Below is a small trained network, with its code and all its weights. Each question gives an input and a class and asks what happens when units are switched off, that is, made to give their printed mean instead of their output.

import numpy as np


def w(rows, s, z=0):
    codes = np.array(rows[::2]) - 128.0
    scale = np.full(codes.shape[1], s)
    scale[-1] = z or s
    return codes * scale


def norm(h):
    return h / np.sqrt((h * h).mean(-1, keepdims=True) + 1e-5)


def f(y):
    return y / 2 * (1 + np.tanh(0.7978845608 * (y + 0.044715 * y**3)))


def log_softmax(a):
    a = a - a.max(-1, keepdims=True)
    return a - np.log(np.exp(a).sum(-1, keepdims=True))


def net(x, mask):
    res = np.array(x, float).reshape(1, 6) / 4 @ E
    u = 0
    for l in range(4):
        y = f(norm(res) @ A[l][:, :-1].T + A[l][:, -1])
        res = res + np.where(mask[u : u + 6], y, B[l][:, -1]) @ B[l][:, :-1]
        u += 6
    return log_softmax(norm(res)[-1] @ U[:, :-1].T + U[:, -1])


A, B = {}, {}
E = w([
[206,187,64,77,140,103],'x0',
[122,186,177,220,62,91],'x1',
[199,109,254,85,109,122],'x2',
[4,238,236,117,78,120],'x3',
[131,83,144,55,190,8],'x4',
[175,97,108,142,245,254],'x5',
],0.0056)
A[0] = w([
[3,123,142,148,180,50,87],'0.n0',
[172,114,212,68,181,67,9],'0.n1',
[51,227,92,180,63,201,127],'0.n2',
[125,178,58,196,119,50,70],'0.n3',
[148,41,155,195,44,114,2],'0.n4',
[55,179,47,86,237,149,141],'0.n5',
],0.0068,0.0029)
B[0] = w([
[105,20,246,94,153,64,175],'0.n0',
[135,232,163,145,115,65,161],'0.n1',
[101,205,134,195,75,135,254],'0.n2',
[131,78,151,37,75,73,168],'0.n3',
[151,178,141,81,101,254,138],'0.n4',
[110,116,140,219,218,226,210],'0.n5',
],0.0068,0.004)
A[1] = w([
[28,48,196,105,164,105,155],'1.n0',
[192,162,193,146,134,135,20],'1.n1',
[169,103,179,114,85,203,29],'1.n2',
[98,195,208,1,66,118,73],'1.n3',
[196,51,33,113,201,132,3],'1.n4',
[134,4,90,129,161,125,101],'1.n5',
],0.0079,0.0037)
B[1] = w([
[118,160,139,47,56,150,227],'1.n0',
[172,109,210,144,158,100,135],'1.n1',
[64,73,173,125,141,187,137],'1.n2',
[221,135,1,74,148,103,250],'1.n3',
[143,146,43,149,237,115,253],'1.n4',
[155,107,99,44,166,187,224],'1.n5',
],0.0073,0.0035)
A[2] = w([
[78,103,143,139,70,15,155],'2.n0',
[154,102,30,137,150,94,123],'2.n1',
[76,141,107,142,58,20,104],'2.n2',
[76,159,107,185,56,133,217],'2.n3',
[51,133,135,204,84,158,60],'2.n4',
[2,83,179,70,144,86,251],'2.n5',
],0.0087,0.0025)
B[2] = w([
[186,184,125,78,44,141,224],'2.n0',
[145,120,89,51,156,121,229],'2.n1',
[222,191,165,78,44,11,239],'2.n2',
[215,208,128,147,74,144,253],'2.n3',
[171,233,69,143,172,160,203],'2.n4',
[129,138,156,45,1,155,209],'2.n5',
],0.0082,0.0041)
A[3] = w([
[58,2,221,108,62,163,6],'3.n0',
[189,151,96,240,134,135,112],'3.n1',
[113,226,123,42,101,64,198],'3.n2',
[107,140,94,150,80,53,89],'3.n3',
[87,44,112,136,195,65,57],'3.n4',
[71,20,106,170,94,167,41],'3.n5',
],0.0075,0.0022)
B[3] = w([
[83,2,114,149,90,112,140],'3.n0',
[17,157,212,62,127,176,179],'3.n1',
[208,102,122,40,115,203,253],'3.n2',
[201,154,148,33,117,184,146],'3.n3',
[161,167,81,98,148,186,139],'3.n4',
[112,81,38,47,188,91,122],'3.n5',
],0.0069,0.0061)
U = w([
[84,50,138,100,96,166,103],'0',
[148,103,184,192,144,81,55],'1',
[164,90,3,106,200,135,178],'2',
[86,124,84,178,124,60,3],'3',
[93,178,113,213,130,195,180],'4',
[104,124,101,167,141,73,39],'5',
[186,170,121,77,53,101,201],'6',
],0.018,0.0069)

Each question gives the input, the list of numbers given to net, and the class t.
The units are the neurons (one row each of A and B). Each row of codes is followed by its name. A weight is (code - 128) times the scale printed after its matrix; where a second scale follows, it is the last column's (A, B and U).
mask holds one flag per neuron, layer by layer. A switched-off neuron (its flag False) gives its mean, the last column of its row in B, instead of its output. The means were averaged over made-up inputs and are rounded, as every weight is.
A unit's drop is (log p(t) with every unit on - log p(t) with that unit switched off) / (log p(t) with every unit on - log p(t) with every unit switched off).
The circuit of an input: a set's keep is (log p(t) with only the set's units on - log p(t) with every unit switched off) / (log p(t) with every unit on - log p(t) with every unit switched off). Starting from the 12 units with the biggest drops (on a tie, the unit counted first), units are removed one at a time, each time the one whose removal leaves the highest keep (on an exact tie, the one counted first), for as long as the keep stays at least 0.8.
units of the circuit, in order: the units of the circuit, biggest drop first
top k neurons: the k neurons with the biggest drops, biggest first
k most important neurons of layer l: the k neurons of layer l with the biggest drops, biggest first
drop when u is switched off: that unit's drop, to one decimal
input [0,2,-8,2,3,3], class 4: units of the circuit, in order -> [0.n5]
input [5,-7,-5,7,4,5], class 4: units of the circuit, in order -> [0.n5, 1.n3]
input [-7,8,-7,8,-5,0], class 6: units of the circuit, in order -> [2.n2, 0.n5]
input [-1,2,-2,-4,-3,0], class 4: top 2 neurons -> [2.n2, 1.n3]
input [-1,-5,7,-5,-8,0], class 0: top 3 neurons -> [1.n2, 1.n3, 2.n4]
input [-7,3,-3,-8,5,-6], class 0: 3 most important neurons of layer 0 -> [0.n2, 0.n4, 0.n1]
input [-4,1,2,6,3,7], class 0: 2 most important neurons of layer 2 -> [2.n2, 2.n3]
input [-4,0,3,-4,1,-2], class 0: 2 most important neurons of layer 1 -> [1.n2, 1.n4]
input [0,-4,5,5,-3,2], class 2: 2 most important neurons of layer 0 -> [0.n5, 0.n0]
input [-1,2,1,1,-1,0], class 4: drop when 1.n5 is switched off -> -0.2
input [-7,-4,5,1,7,6], class 0: drop when 2.n2 is switched off -> 0.3
input [6,-1,-7,1,-3,1], class 4: drop when 0.n5 is switched off -> 0.4
input [-4,-8,-6,6,-5,-1], class 4: 2 most important neurons of layer 0 -> [0.n5, 0.n2]
input [-2,-4,2,6,-8,-2], class 4: top neuron -> [0.n3]
input [-7,1,6,1,6,8], class 0: 2 most important neurons of layer 2 -> [2.n2, 2.n3]
